Questions about the matrix below.
1) What is the entry directly below 5310?
2) What is the 3rd smallest entry?
3) What is the entry just right of 6524?
4) What is the third entry on the main diagonal?
5) What is the entry directly below 6722?
6) What is the entry just left of 4651?
7) What is the entry just left of the largest entry?
8) What is the fourth entry, reading row by row?
[[5066 5579 6743 6658 6273 6556 6752 5730]
 [8897 7112 6059 6524 5668 5310 7025 6228]
 [6712 6283 7827 8560 5419 5528 4296 7928]
 [5094 7244 6593 7658 6486 6083 6551 5175]
 [4961 3517 5006 2182 7248 7738 9436 6484]
 [4707 4986 6883 6722 5703 6945 6647 6112]
 [8292 7140 6254 6393 5966 5422 7355 6308]
 [7478 7215 7118 8411 6194 5703 4651 6872]
 [8789 4324 7244 4681 8869 7326 9673 9237]
 [7548 6884 6017 6154 5676 5663 6843 6021]
 [6396 6612 7318 7824 6137 6480 4410 7362]
 [6416 6206 7363 7381 5670 6496 5522 7528]
 [6415 6526 7149 7712 6170 6677 4602 7320]]
1) 5528
2) 4296
3) 5668
4) 7827
5) 6393
6) 5703
7) 7326
8) 6658

x = [-156.6  208.0  111.7 -157.8   34.3   23.5  -68.9 -168.7  150.8  -46.2]
Which number is the entry just left of the largest entry?
A: -156.6
Which number is the entry just right of -68.9?
A: -168.7

29,54,59,59,45,46,33,75,63,71,49,57,46
42,55,57,58,50,50,44,65,60,64,51,56,50
41,54,58,59,50,50,43,67,61,65,51,57,50
85,59,53,53,69,67,81,37,49,41,66,55,67
54,56,56,56,54,55,54,57,56,56,55,56,55
38,54,58,58,49,49,40,69,61,66,51,57,49
49,56,56,56,51,53,49,60,57,59,52,57,53
17,53,61,60,39,43,22,83,66,77,44,59,43
55,55,56,56,55,55,55,56,56,56,55,56,55
48,55,57,57,52,53,49,61,58,60,53,57,53
64,57,55,56,59,59,63,51,54,52,58,56,59
96,59,52,52,73,70,91,29,46,35,68,54,71
54,55,56,56,55,55,54,57,56,57,55,56,55
What is the entry just right of the largest entry?
A: 59
What is the 2nd smallest entry?
A: 22
The largest entry in the first column: 96
The 3rd entry on the main diagonal: 58
What is the first entry in reading order?
A: 29
The first entry on the diagonal from the top-right corner is 46
What is the fifth-last entry, reading row by row?
A: 56
The bottom entry of the column that holds the smallest entry is 54
The entry just left of the centre entry: 53
What is the third entry from the end, reading row by row?
A: 55
What is the entry in the bottom-right corner?
A: 55
The last entry of the largest entry's row is 71
What is the largest entry in the first row?
A: 75
The last entry of the smallest entry's row -> 43
What is the entry just right of 22?
A: 83
The entry directly below the smallest entry -> 55
What is the entry just right of the centre entry?
A: 60
What is the 2nd entry on the main diagonal?
A: 55
What is the 3rd largest entry?
A: 85
The entry directly above the largest entry: 64
The entry directly above the smallest entry -> 49
The minimum -> 17
What is the entry just right of the smallest entry?
A: 53
The second largest entry is 91
The 3rd entry on the diagonal from the top-right corner -> 51
What is the 4th-last entry, reading row by row?
A: 57

M =
[[0.134, 0.162, -0.164, -0.033, -0.156, -0.026, -0.192, 0.019, 0.089, 0.156, -0.068, -0.126, -0.156],
 [0.203, 0.096, -0.210, -0.186, 0.137, -0.049, -0.092, 0.180, -0.111, -0.110, 0.106, -0.169, 0.206],
 [0.085, -0.124, -0.015, -0.161, 0.033, 0.038, 0.033, 0.131, 0.064, 0.035, -0.055, 0.105, -0.112],
 [0.075, 0.026, -0.033, -0.206, -0.200, -0.118, 0.194, -0.153, -0.211, -0.056, 0.200, -0.129, -0.197]]
The entry in the top-right corner: -0.156
The entry directly below the largest entry is -0.112
The 2nd smallest entry -> -0.210
Find the bottom-left entry.
0.075
Find the entry just left of 0.194.
-0.118
Find the first entry in reading order.
0.134
Find the last entry, reading row by row.
-0.197
Find the entry directly above 0.131.
0.180
The third entry from the end, reading row by row -> 0.200
The entry just right of -0.153 is -0.211
Find the second entry on the diagonal from the top-right corner.
-0.169
The entry just right of 0.131: 0.064
The 2nd entry on the main diagonal: 0.096
The 2nd largest entry -> 0.203
The maximum -> 0.206
Find the entry just left of 0.064.
0.131
Find the second entry from the end, reading row by row.
-0.129
The entry just left of 0.131 is 0.033
Find the entry just left of the smallest entry.
-0.153
The 3rd entry, reading row by row is -0.164
The top entry of the column that holds the smallest entry -> 0.089
The entry just left of -0.192: -0.026
The 3rd entry on the main diagonal: -0.015
The third entry on the diagonal from the top-right corner is -0.055
Find the smallest entry in the first row.
-0.192
Find the entry directly below -0.110.
0.035

Questions about the row below.
1) What is the 1st entry from the left?
2) What is the entry just left of the largest entry?
3) What is the entry just left of -28?
(-1, 4, 38, -28, 26)
1) -1
2) 4
3) 38

Questions about the array below.
1) The fourth entry in reading order?
2) The first entry in reading order?
3) The entry just right of the largest entry?
4) The entry just left of -10.772?
5) The 2nd entry in reading order?
6) The entry just left of -8.384?
[[  -8.565   36.936   -0.275   81.176  -10.533    5.546  -29.223 -111.273
    -6.561  -11.675   23.482  -10.282  -87.834  -57.630]
 [ -10.349   19.641   -3.895   52.062  -10.900   -0.553  -25.101  -79.208
    -8.123  -11.822   12.237  -10.772  -62.517  -41.608]
 [ -17.661  -39.217  -34.472  -83.322  -14.796  -28.995    0.265   59.366
   -14.003  -11.763  -34.404  -15.014   27.893   22.245]
 [ -23.740 -127.229  -52.103 -255.986  -17.690  -58.329   34.204  239.733
   -25.724  -12.833  -97.785  -18.397  166.611  100.729]
 [ -14.860   -4.827  -21.110  -11.770  -12.693  -14.606  -13.015  -14.968
   -10.599  -11.642   -8.544  -12.697  -23.922  -12.252]
 [  -2.501   35.339   15.705  105.084   -9.184   10.955  -35.014 -127.753
    -7.731  -11.532   23.483   -8.384 -101.683  -62.656]]
1) 81.176
2) -8.565
3) -25.724
4) 12.237
5) 36.936
6) 23.483
